Below are the code and all the weights of a small trained network. Each question names an input and a target symbol and asks about switching units off, where a switched-off unit gives its printed mean instead of its output.

import numpy as np


def w(rows, s, z=0):
    codes = np.array(rows[::2]) - 128.0
    scale = np.full(codes.shape[1], s)
    scale[-1] = z or s
    return codes * scale


def f(y):
    return y / 2 * (1 + np.tanh(0.7978845608 * (y + 0.044715 * y**3)))


def softmax(a):
    e = np.exp(a - a.max(-1, keepdims=True))
    return e / e.sum(-1, keepdims=True)


def log_softmax(a):
    a = a - a.max(-1, keepdims=True)
    return a - np.log(np.exp(a).sum(-1, keepdims=True))


def net(x, mask):
    ids = ['ΔΠΣΦβεζηθμ'.index(c) for c in x.split()]
    T = len(ids)
    res = E[ids] + P[:T]
    u = 0
    for l in range(2):
        q, k, v = (res @ M[l].T for M in (Q, K, V))
        z = softmax(np.where(np.tri(T) > 0, q @ k.T / 4**0.5, -1e9)) @ v
        res = res + np.where(mask[u], z, O[l][:, -1]) @ O[l][:, :-1]
        u += 1
        y = f(res @ A[l][:, :-1].T + A[l][:, -1])
        res = res + np.where(mask[u : u + 12], y, B[l][:, -1]) @ B[l][:, :-1]
        u += 12
    return log_softmax(res[-1] @ U[:, :-1].T + U[:, -1])


Q, K, V, O, A, B = {}, {}, {}, {}, {}, {}
E = w([
[161,106,141,114,125,175,46,247,156],'Δ',
[109,118,184,108,110,12,79,76,229],'Π',
[129,47,230,187,102,161,135,49,105],'Σ',
[27,141,110,149,106,127,210,182,169],'Φ',
[209,150,92,145,98,118,155,202,190],'β',
[97,66,122,147,241,79,148,124,13],'ε',
[186,97,93,52,57,111,107,81,63],'ζ',
[159,105,157,220,188,162,111,227,196],'η',
[171,178,208,102,75,127,194,141,38],'θ',
[161,231,43,62,75,204,164,104,123],'μ',
],0.012)
P = w([
[95,130,255,14,174,242,106,77,130],'0',
[93,101,171,132,64,148,104,132,88],'1',
[114,96,140,147,83,131,129,156,106],'2',
[112,103,125,147,106,125,153,161,118],'3',
[115,126,105,157,130,110,145,164,122],'4',
[123,125,78,160,147,95,147,175,133],'5',
[117,127,58,166,165,74,148,178,141],'6',
[109,127,54,169,186,79,144,176,146],'7',
],0.008)
Q[0] = w([
[151,150,117,70,146,110,132,68,56],'0.h1',
[129,176,79,84,186,150,131,101,68],'0.h1',
[122,150,179,102,184,16,51,3,100],'0.h1',
[101,164,93,46,172,80,86,254,173],'0.h1',
],0.0084)
K[0] = w([
[158,178,46,152,16,60,134,198,41],'0.h1',
[114,197,33,157,124,122,149,181,79],'0.h1',
[106,85,102,225,73,2,116,145,117],'0.h1',
[105,126,112,30,211,70,128,161,157],'0.h1',
],0.0082)
V[0] = w([
[46,119,117,97,156,185,120,117,16],'0.h1',
[109,156,112,65,77,75,109,47,183],'0.h1',
[142,2,159,153,193,134,52,86,151],'0.h1',
[208,148,118,160,159,80,158,179,100],'0.h1',
],0.007)
O[0] = w([
[190,198,154,128,138,30,147,136,159,199],'0.h1',
[89,57,63,30,176,119,165,111,153,74],'0.h1',
[66,85,151,140,97,75,24,124,97,195],'0.h1',
[179,117,85,217,111,254,120,116,124,6],'0.h1',
],0.0079,0.0027)
A[0] = w([
[199,168,97,170,124,169,150,135,126,239],'0.n1',
[136,122,194,47,54,168,99,173,142,255],'0.n2',
[85,74,66,198,121,144,176,184,91,227],'0.n3',
[122,120,58,170,102,123,143,145,191,23],'0.n4',
[115,40,190,167,106,185,102,35,146,9],'0.n5',
[195,154,194,66,16,175,151,2,30,205],'0.n6',
[114,66,77,157,117,169,114,178,238,160],'0.n7',
[146,162,192,173,157,132,143,74,53,142],'0.n8',
[31,163,172,129,48,133,203,55,146,222],'0.n9',
[159,191,73,94,132,172,158,106,172,8],'0.n10',
[145,53,102,143,71,74,95,161,139,59],'0.n11',
[110,130,70,235,174,74,150,170,185,137],'0.n12',
],0.0071,0.0015)
B[0] = w([
[49,93,85,132,159,171,124,160,103,196],'0.n1',
[250,220,61,103,145,154,67,128,132,195],'0.n2',
[219,122,125,96,166,173,90,81,46,210],'0.n3',
[160,143,242,149,110,164,73,155,122,163],'0.n4',
[131,92,164,218,134,172,130,67,233,156],'0.n5',
[181,193,94,100,46,179,190,109,41,183],'0.n6',
[109,176,152,81,66,170,177,174,82,193],'0.n7',
[161,65,222,147,156,83,220,132,91,164],'0.n8',
[253,182,94,148,164,171,89,181,198,187],'0.n9',
[27,124,106,227,116,175,129,76,157,157],'0.n10',
[47,143,180,127,155,160,128,96,159,193],'0.n11',
[234,140,119,52,48,126,29,128,151,254],'0.n12',
],0.006,0.0053)
Q[1] = w([
[112,120,110,89,58,139,77,98,162],'1.h1',
[80,136,70,144,112,186,184,105,156],'1.h1',
[167,95,73,81,187,95,97,103,94],'1.h1',
[73,81,138,173,141,103,174,2,78],'1.h1',
],0.0098)
K[1] = w([
[147,93,51,104,139,133,42,35,217],'1.h1',
[138,214,1,134,8,147,96,167,159],'1.h1',
[115,85,106,53,185,85,111,42,36],'1.h1',
[63,51,73,209,39,50,162,151,89],'1.h1',
],0.0071)
V[1] = w([
[165,109,241,170,67,105,180,73,63],'1.h1',
[1,80,165,181,156,103,138,155,158],'1.h1',
[152,145,194,208,155,178,114,247,232],'1.h1',
[69,186,141,153,146,135,234,87,175],'1.h1',
],0.0056)
O[1] = w([
[84,109,42,212,128,130,135,59,160,182],'1.h1',
[185,199,8,126,131,87,93,199,94,2],'1.h1',
[164,158,94,94,129,49,36,1,7,187],'1.h1',
[249,26,65,129,185,66,116,95,139,122],'1.h1',
],0.0066,0.0069)
A[1] = w([
[174,182,161,38,64,41,83,85,97,78],'1.n1',
[13,100,206,149,155,50,113,149,82,155],'1.n2',
[94,90,201,108,100,150,40,10,187,174],'1.n3',
[81,136,154,93,157,122,193,253,216,3],'1.n4',
[221,69,196,99,118,135,107,180,125,134],'1.n5',
[242,176,124,92,49,192,114,172,71,156],'1.n6',
[129,72,179,105,153,132,140,114,246,57],'1.n7',
[47,170,82,143,182,78,16,66,204,123],'1.n8',
[112,103,162,53,107,199,205,128,20,173],'1.n9',
[68,209,174,154,98,151,62,207,217,70],'1.n10',
[94,60,155,228,110,165,168,59,171,65],'1.n11',
[66,63,153,40,163,158,224,154,120,188],'1.n12',
],0.0066,0.0047)
B[1] = w([
[116,98,180,113,210,167,9,100,224,236],'1.n1',
[105,105,196,56,115,186,106,153,59,170],'1.n2',
[114,147,74,126,104,190,190,60,104,235],'1.n3',
[206,51,80,104,42,177,62,214,65,154],'1.n4',
[143,141,88,99,95,52,187,77,136,199],'1.n5',
[140,175,48,83,91,130,155,86,82,255],'1.n6',
[134,65,41,127,131,162,146,101,145,163],'1.n7',
[103,40,52,121,172,73,139,136,103,199],'1.n8',
[51,166,112,141,123,26,113,158,101,228],'1.n9',
[84,180,103,151,49,130,101,109,254,173],'1.n10',
[185,153,195,181,158,111,101,180,141,201],'1.n11',
[104,168,119,175,169,58,50,193,63,202],'1.n12',
],0.0071,0.0087)
U = w([
[127,103,88,158,175,180,46,142,89,52],'Δ',
[183,120,171,177,103,221,159,94,184,191],'Π',
[173,37,105,108,135,101,191,160,123,107],'Σ',
[140,109,141,139,80,172,101,185,145,23],'Φ',
[204,141,193,78,175,89,132,140,190,133],'β',
[64,113,254,138,151,58,91,224,100,180],'ε',
[113,205,57,86,46,121,223,109,71,245],'ζ',
[74,175,221,120,109,174,103,140,179,31],'η',
[96,174,137,181,128,59,120,179,211,2],'θ',
[16,26,100,78,147,121,178,80,178,113],'μ',
],0.0063,0.003)

Each question gives the input, a string of symbols that net reads in full, and the target symbol t.
The units are the heads (4 rows each of Q, K, V and O) and the neurons (one row each of A and B). Each row of codes is followed by its name. A weight is (code - 128) times the scale printed after its matrix; where a second scale follows, it is the last column's (O, A, B and U).
mask holds one flag per unit, layer by layer, with each layer's heads first. A switched-off unit (its flag False) gives its mean, the last column of its rows in O or B, instead of its output. The means were averaged over made-up inputs and are rounded, as every weight is.
A unit's drop is (log p(t) with every unit on - log p(t) with that unit switched off) / (log p(t) with every unit on - log p(t) with every unit switched off).
The circuit of an input: a set's keep is (log p(t) with only the set's units on - log p(t) with every unit switched off) / (log p(t) with every unit on - log p(t) with every unit switched off). Starting from the 12 units with the biggest drops (on a tie, the unit counted first), units are removed one at a time, each time the one whose removal leaves the highest keep (on an exact tie, the one counted first), for as long as the keep stays at least 0.8.
units of the circuit, in order: the units of the circuit, biggest drop first
k most important neurons: the k neurons with the biggest drops, biggest first
top k neurons in layer l: the k neurons of layer l with the biggest drops, biggest first
drop of u: that unit's drop, to one decimal
input ε β β Φ μ ε Φ, target θ: units of the circuit, in order : 0.h1, 1.h1, 1.n10
input Π Φ θ θ, target ε: most important neuron : 1.n11
input Φ Σ θ β θ Φ β β, target β: 3 most important neurons : 1.n1, 0.n12, 0.n9
input Π Φ Δ Φ, target ε: 2 most important neurons : 0.n2, 1.n12
input Σ β ζ Δ ζ, target ε: top 2 neurons in layer 0 : 0.n12, 0.n9
input β θ β Σ η Σ Δ β, target ζ: units of the circuit, in order : 0.h1, 0.n12, 1.n6, 0.n7
input β θ θ Φ μ ε θ β, target ζ: units of the circuit, in order : 0.h1, 0.n7, 1.n1
input η μ β, target Δ: units of the circuit, in order : 1.h1, 1.n1, 0.h1, 0.n5
input Σ β θ Δ β Σ Φ η, target μ: 2 most important neurons : 1.n8, 0.n6
input ζ Δ η, target Φ: top 2 neurons in layer 1 : 1.n4, 1.n7
input ζ Δ Φ, target Φ: 3 most important neurons : 1.n4, 0.n9, 1.n7
input Π β Δ η β, target ε: 3 most important neurons : 0.n9, 0.n2, 1.n12
input Φ β Φ β μ Φ θ Φ, target β: 2 most important neurons : 1.n1, 0.n12
input Φ β Φ Σ β ε, target ε: most important neuron : 0.n3
input η β θ Σ Φ β η, target Δ: 2 most important neurons : 1.n1, 0.n12
input β Φ β Φ Φ Σ β Φ, target ζ: 2 most important neurons : 1.n6, 0.n3
input β Σ ε ε μ β θ η, target ζ: top 2 neurons in layer 0 : 0.n12, 0.n7
input Φ Δ β Φ, target β: 2 most important neurons : 0.n9, 1.n1
input θ μ ε ε Φ β Δ, target Π: 2 most important neurons : 0.n6, 1.n11
input Δ β β ε β ε Φ, target η: most important neuron : 0.n2
input ε Φ θ β η, target θ: drop of 0.h1 : 0.9
input ε Φ η ε β Φ Σ β, target θ: drop of 1.n9 : 0.0
input ε Φ ε Π β Σ η, target θ: drop of 0.h1 : 1.1
input Δ Φ Φ Φ Φ η, target η: drop of 1.h1 : 0.6
input β ε Π Σ, target Π: top 2 neurons in layer 0 : 0.n5, 0.n6
